Here is a tiny trained network, its code and every weight. The questions are about switching its units off for an input and a class, where a switched-off unit gives its printed mean instead of its output.

import numpy as np


def w(rows, s, z=0):
    codes = np.array(rows[::2]) - 128.0
    scale = np.full(codes.shape[1], s)
    scale[-1] = z or s
    return codes * scale


def norm(h):
    return h / np.sqrt((h * h).mean(-1, keepdims=True) + 1e-5)


def f(y):
    return np.maximum(y, 0)


def log_softmax(a):
    a = a - a.max(-1, keepdims=True)
    return a - np.log(np.exp(a).sum(-1, keepdims=True))


def net(x, mask):
    res = np.array(x, float).reshape(1, 7) / 4 @ E
    u = 0
    for l in range(3):
        y = f(norm(res) @ A[l][:, :-1].T + A[l][:, -1])
        res = res + np.where(mask[u : u + 10], y, B[l][:, -1]) @ B[l][:, :-1]
        u += 10
    return log_softmax(norm(res)[-1] @ U[:, :-1].T + U[:, -1])


A, B = {}, {}
E = w([
[100,109,142],'x0',
[53,254,218],'x1',
[132,130,126],'x2',
[200,83,254],'x3',
[120,119,135],'x4',
[124,127,128],'x5',
[35,157,8],'x6',
],0.0069)
A[0] = w([
[172,120,72,11],'L0N1',
[58,26,85,24],'L0N2',
[146,66,97,105],'L0N3',
[20,2,73,174],'L0N4',
[112,9,187,121],'L0N5',
[130,87,227,81],'L0N6',
[144,44,154,5],'L0N7',
[121,91,81,46],'L0N8',
[96,160,130,33],'L0N9',
[186,70,148,107],'L0N10',
],0.0084,0.0031)
B[0] = w([
[127,100,140,153],'L0N1',
[182,205,4,180],'L0N2',
[90,161,255,189],'L0N3',
[164,106,159,253],'L0N4',
[225,156,90,217],'L0N5',
[164,198,98,212],'L0N6',
[187,91,119,167],'L0N7',
[145,126,100,161],'L0N8',
[70,140,153,145],'L0N9',
[197,66,40,207],'L0N10',
],0.0053,0.0043)
A[1] = w([
[192,101,118,36],'L1N1',
[118,33,166,23],'L1N2',
[111,113,196,169],'L1N3',
[88,146,170,107],'L1N4',
[28,39,115,65],'L1N5',
[37,149,138,90],'L1N6',
[122,169,93,118],'L1N7',
[114,94,56,253],'L1N8',
[121,151,46,175],'L1N9',
[177,140,253,101],'L1N10',
],0.012,0.0028)
B[1] = w([
[81,56,131,206],'L1N1',
[198,145,236,146],'L1N2',
[221,189,211,179],'L1N3',
[174,73,108,177],'L1N4',
[149,191,130,147],'L1N5',
[145,254,102,196],'L1N6',
[79,190,220,183],'L1N7',
[77,115,222,250],'L1N8',
[55,27,232,239],'L1N9',
[167,187,160,254],'L1N10',
],0.0054,0.0055)
A[2] = w([
[78,160,162,150],'L2N1',
[68,64,205,71],'L2N2',
[122,210,163,127],'L2N3',
[93,137,9,189],'L2N4',
[47,138,49,173],'L2N5',
[167,208,101,198],'L2N6',
[142,91,145,139],'L2N7',
[179,4,153,118],'L2N8',
[165,91,62,255],'L2N9',
[110,187,158,140],'L2N10',
],0.013,0.0059)
B[2] = w([
[184,102,68,205],'L2N1',
[139,86,104,185],'L2N2',
[146,211,56,218],'L2N3',
[65,118,254,164],'L2N4',
[126,94,200,193],'L2N5',
[96,112,73,210],'L2N6',
[107,137,81,176],'L2N7',
[120,132,72,254],'L2N8',
[85,82,173,208],'L2N9',
[115,153,33,204],'L2N10',
],0.0092,0.0077)
U = w([
[128,14,102,254],'0',
[141,182,62,185],'1',
[38,48,206,122],'2',
[7,171,113,20],'3',
[243,29,199,36],'4',
[222,188,183,82],'5',
],0.019,0.0044)

Each question gives the input, the list of numbers given to net, and the class t.
The units are the neurons (one row each of A and B). Each row of codes is followed by its name. A weight is (code - 128) times the scale printed after its matrix; where a second scale follows, it is the last column's (A, B and U).
mask holds one flag per neuron, layer by layer. A switched-off neuron (its flag False) gives its mean, the last column of its row in B, instead of its output. The means were averaged over made-up inputs and are rounded, as every weight is.
A unit's drop is (log p(t) with every unit on - log p(t) with that unit switched off) / (log p(t) with every unit on - log p(t) with every unit switched off).
The circuit of an input: a set's keep is (log p(t) with only the set's units on - log p(t) with every unit switched off) / (log p(t) with every unit on - log p(t) with every unit switched off). Starting from the 12 units with the biggest drops (on a tie, the unit counted first), units are removed one at a time, each time the one whose removal leaves the highest keep (on an exact tie, the one counted first), for as long as the keep stays at least 0.8.
units of the circuit, in order: the units of the circuit, biggest drop first
top k neurons: the k neurons with the biggest drops, biggest first
k most important neurons of layer l: the k neurons of layer l with the biggest drops, biggest first
drop of u: that unit's drop, to one decimal
input [0,0,3,0,-2,-7,3], class 2: units of the circuit, in order -> [L1N9]
input [1,-4,-1,-1,-6,-4,-7], class 0: units of the circuit, in order -> [L2N8, L1N1]
input [-2,0,-8,-5,3,-6,5], class 2: units of the circuit, in order -> [L2N5, L2N4]
input [2,0,7,3,-7,-4,7], class 0: units of the circuit, in order -> [L2N2, L1N9]
input [-2,-8,-5,0,8,-6,4], class 2: units of the circuit, in order -> [L2N9, L2N4]
input [5,0,-1,-8,-4,3,3], class 2: units of the circuit, in order -> [L2N5, L2N4]
input [-5,-1,-2,4,-3,6,4], class 0: top 2 neurons -> [L0N10, L2N3]
input [5,0,8,0,3,-8,-5], class 0: 2 most important neurons of layer 0 -> [L0N10, L0N3]
input [1,-1,5,-4,-4,-4,0], class 0: top 2 neurons -> [L2N2, L2N1]
input [-7,-2,1,0,-4,-6,-7], class 0: top 2 neurons -> [L0N10, L2N8]
input [7,-1,1,-7,-3,6,-3], class 0: top 2 neurons -> [L2N2, L2N1]
input [4,1,-2,-1,7,1,-8], class 1: 2 most important neurons of layer 1 -> [L1N9, L1N10]
input [-8,0,-1,0,-5,4,-1], class 0: top 2 neurons -> [L0N3, L1N6]
input [7,-3,5,-3,-6,8,2], class 2: top neuron -> [L2N3]
input [-6,0,-8,-7,-8,-3,5], class 2: drop of L2N4 -> 0.2
input [-8,-3,1,-8,6,3,4], class 2: drop of L1N2 -> 0.0
input [8,6,-4,-7,5,7,-3], class 1: drop of L2N1 -> 0.1
